Here is a tiny trained network, its code and every weight. The questions are about switching its units off for an input and a class, where a switched-off unit gives its printed mean instead of its output.

import numpy as np


def w(rows, s, z=0):
    codes = np.array(rows[::2]) - 128.0
    scale = np.full(codes.shape[1], s)
    scale[-1] = z or s
    return codes * scale


def norm(h):
    return h / np.sqrt((h * h).mean(-1, keepdims=True) + 1e-5)


def f(y):
    return y / 2 * (1 + np.tanh(0.7978845608 * (y + 0.044715 * y**3)))


def log_softmax(a):
    a = a - a.max(-1, keepdims=True)
    return a - np.log(np.exp(a).sum(-1, keepdims=True))


def net(x, mask):
    res = np.array(x, float).reshape(1, 3) / 4 @ E
    u = 0
    for l in range(3):
        y = f(norm(res) @ A[l][:, :-1].T + A[l][:, -1])
        res = res + np.where(mask[u : u + 9], y, B[l][:, -1]) @ B[l][:, :-1]
        u += 9
    return log_softmax(norm(res)[-1] @ U[:, :-1].T + U[:, -1])


A, B = {}, {}
E = w([
[126,53,169,181,151,152,88,126,123,61,115],'x0',
[129,136,119,154,166,154,134,147,249,151,140],'x1',
[70,123,171,74,52,94,198,72,156,87,152],'x2',
],0.014)
A[0] = w([
[131,114,134,121,111,122,128,127,92,105,133,3],'L0N1',
[111,112,147,110,80,112,146,111,120,87,140,110],'L0N2',
[106,114,136,122,106,124,158,119,136,102,133,35],'L0N3',
[126,104,137,101,67,121,146,111,33,90,131,36],'L0N4',
[108,114,152,104,86,132,161,117,145,94,127,9],'L0N5',
[127,160,125,98,88,137,156,134,120,169,125,129],'L0N6',
[122,137,133,107,96,116,136,125,60,111,137,115],'L0N7',
[123,117,127,141,127,137,132,125,1,112,119,102],'L0N8',
[117,125,136,103,96,128,155,114,135,120,121,102],'L0N9',
],0.022,0.0044)
B[0] = w([
[74,251,182,116,143,75,33,168,136,162,116,160],'L0N1',
[187,148,126,118,50,75,174,139,164,64,16,211],'L0N2',
[182,104,111,151,82,121,104,115,200,150,106,170],'L0N3',
[7,137,233,118,224,163,149,107,137,106,98,250],'L0N4',
[192,115,105,144,37,141,105,122,215,117,134,193],'L0N5',
[112,127,86,70,216,83,136,102,153,142,153,188],'L0N6',
[122,137,101,146,114,206,196,54,100,206,31,209],'L0N7',
[141,70,152,88,98,115,39,102,61,143,149,240],'L0N8',
[167,152,193,128,47,117,124,210,114,72,192,177],'L0N9',
],0.017,0.019)
A[1] = w([
[45,136,156,164,59,115,173,135,28,96,168,33],'L1N1',
[121,81,65,254,188,196,216,153,102,87,85,169],'L1N2',
[148,103,142,160,73,139,90,186,64,117,143,79],'L1N3',
[177,87,115,108,128,72,44,152,50,99,145,101],'L1N4',
[156,78,158,187,174,129,22,197,132,112,150,169],'L1N5',
[52,108,124,141,119,168,85,97,64,203,198,99],'L1N6',
[158,115,148,130,71,172,151,167,74,109,126,123],'L1N7',
[144,200,81,82,123,70,168,149,176,109,138,122],'L1N8',
[149,84,89,121,85,88,166,98,61,111,125,2],'L1N9',
],0.017,0.0027)
B[1] = w([
[87,162,129,132,150,209,150,55,149,108,112,147],'L1N1',
[171,186,122,157,162,147,88,211,189,185,38,187],'L1N2',
[66,149,117,120,83,116,95,68,51,117,210,160],'L1N3',
[171,124,113,69,69,126,169,82,48,62,165,196],'L1N4',
[157,153,207,136,105,248,117,124,126,123,209,247],'L1N5',
[202,129,78,94,136,96,165,112,222,100,148,205],'L1N6',
[118,184,119,120,65,142,181,124,80,141,167,147],'L1N7',
[86,76,104,226,114,112,137,149,116,136,193,219],'L1N8',
[120,161,168,94,201,102,112,208,200,107,77,133],'L1N9',
],0.016,0.013)
A[2] = w([
[107,117,88,77,203,117,81,86,51,199,87,82],'L2N1',
[152,201,82,138,126,132,178,156,156,92,55,82],'L2N2',
[87,111,111,84,180,137,148,72,145,179,252,131],'L2N3',
[112,89,122,151,129,46,88,207,63,100,127,107],'L2N4',
[133,173,86,56,118,68,158,112,86,132,21,57],'L2N5',
[111,100,220,106,100,143,102,153,71,125,55,3],'L2N6',
[52,155,37,149,189,19,104,196,99,166,181,12],'L2N7',
[13,184,203,162,121,132,74,175,60,201,44,54],'L2N8',
[110,94,149,152,88,130,98,146,52,104,164,11],'L2N9',
],0.015,0.0023)
B[2] = w([
[213,153,98,132,51,63,189,198,214,78,86,203],'L2N1',
[121,142,95,165,100,152,84,155,113,159,193,179],'L2N2',
[146,122,88,172,149,114,128,201,70,153,164,236],'L2N3',
[141,99,158,77,173,148,157,119,130,131,159,140],'L2N4',
[157,51,119,126,228,102,20,172,118,100,103,211],'L2N5',
[5,176,68,121,164,143,120,73,91,149,206,247],'L2N6',
[66,58,147,171,175,142,182,104,72,181,137,213],'L2N7',
[67,137,140,95,180,123,128,105,79,126,62,252],'L2N8',
[96,152,133,200,139,85,123,158,107,74,141,152],'L2N9',
],0.016,0.011)
U = w([
[156,186,152,167,179,212,97,177,161,171,126,112],'0',
[199,96,59,58,197,49,138,126,108,120,111,6],'1',
[88,70,86,199,185,91,191,153,108,181,201,203],'2',
[130,136,108,166,10,79,174,106,231,87,131,149],'3',
[27,141,176,69,177,111,118,43,104,108,49,213],'4',
[166,145,134,93,106,152,103,87,30,73,234,53],'5',
],0.013,0.002)

Each question gives the input, the list of numbers given to net, and the class t.
The units are the neurons (one row each of A and B). Each row of codes is followed by its name. A weight is (code - 128) times the scale printed after its matrix; where a second scale follows, it is the last column's (A, B and U).
mask holds one flag per neuron, layer by layer. A switched-off neuron (its flag False) gives its mean, the last column of its row in B, instead of its output. The means were averaged over made-up inputs and are rounded, as every weight is.
A unit's drop is (log p(t) with every unit on - log p(t) with that unit switched off) / (log p(t) with every unit on - log p(t) with every unit switched off).
The circuit of an input: a set's keep is (log p(t) with only the set's units on - log p(t) with every unit switched off) / (log p(t) with every unit on - log p(t) with every unit switched off). Starting from the 12 units with the biggest drops (on a tie, the unit counted first), units are removed one at a time, each time the one whose removal leaves the highest keep (on an exact tie, the one counted first), for as long as the keep stays at least 0.8.
circuit, biggest first: the units of the circuit, biggest drop first
unit that matters most: the unit with the biggest drop
k most important neurons: the k neurons with the biggest drops, biggest first
k most important neurons of layer l: the k neurons of layer l with the biggest drops, biggest first
drop when u is switched off: that unit's drop, to one decimal
input [-5,4,4], class 2: unit that matters most => L1N8
input [-5,-2,1], class 1: 2 most important neurons => (L0N6 L0N7)
input [-5,3,4], class 2: 3 most important neurons of layer 0 => (L0N6 L0N8 L0N7)
input [-1,-7,-6], class 5: 3 most important neurons => (L0N8 L1N6 L0N2)
input [-7,-2,3], class 2: 2 most important neurons => (L0N6 L0N8)
input [-6,-1,-8], class 5: circuit, biggest first => (L0N7 L1N4)
input [3,-7,-6], class 5: 2 most important neurons of layer 0 => (L0N8 L0N2)
input [-8,3,5], class 2: 2 most important neurons => (L0N6 L1N8)
input [-5,7,6], class 3: 2 most important neurons => (L0N5 L0N9)
input [-2,-6,-4], class 1: 2 most important neurons => (L1N6 L0N7)
input [-6,2,-8], class 2: 3 most important neurons => (L0N8 L0N4 L0N7)
input [-4,4,-4], class 2: 2 most important neurons => (L0N8 L0N7)
input [2,8,2], class 0: 3 most important neurons => (L0N6 L0N8 L0N2)
input [8,2,-4], class 0: circuit, biggest first => (L0N8)
input [3,-2,-1], class 5: 3 most important neurons => (L0N8 L0N2 L1N6)
input [-5,-7,-8], class 1: 3 most important neurons => (L0N9 L1N6 L0N7)
input [-5,-8,-7], class 1: 2 most important neurons => (L1N6 L0N7)
input [2,6,-1], class 0: 2 most important neurons of layer 0 => (L0N8 L0N4)
input [4,2,-4], class 0: 2 most important neurons of layer 0 => (L0N8 L0N9)
input [-4,8,5], class 2: unit that matters most => L1N8
input [-1,8,2], class 2: 2 most important neurons of layer 0 => (L0N8 L0N7)
input [-7,-4,1], class 1: 2 most important neurons => (L0N6 L2N1)
input [0,-3,-3], class 5: 2 most important neurons => (L0N8 L0N6)
input [-3,-7,-6], class 1: 2 most important neurons of layer 1 => (L1N6 L1N5)
input [-7,7,-6], class 2: drop when L0N7 is switched off => 0.2
input [-5,1,-1], class 2: drop when L0N8 is switched off => 0.1
input [-3,-4,-3], class 1: drop when L1N6 is switched off => 0.2
input [-7,4,7], class 3: unit that matters most => L0N5
input [8,7,0], class 0: drop when L0N4 is switched off => 0.3
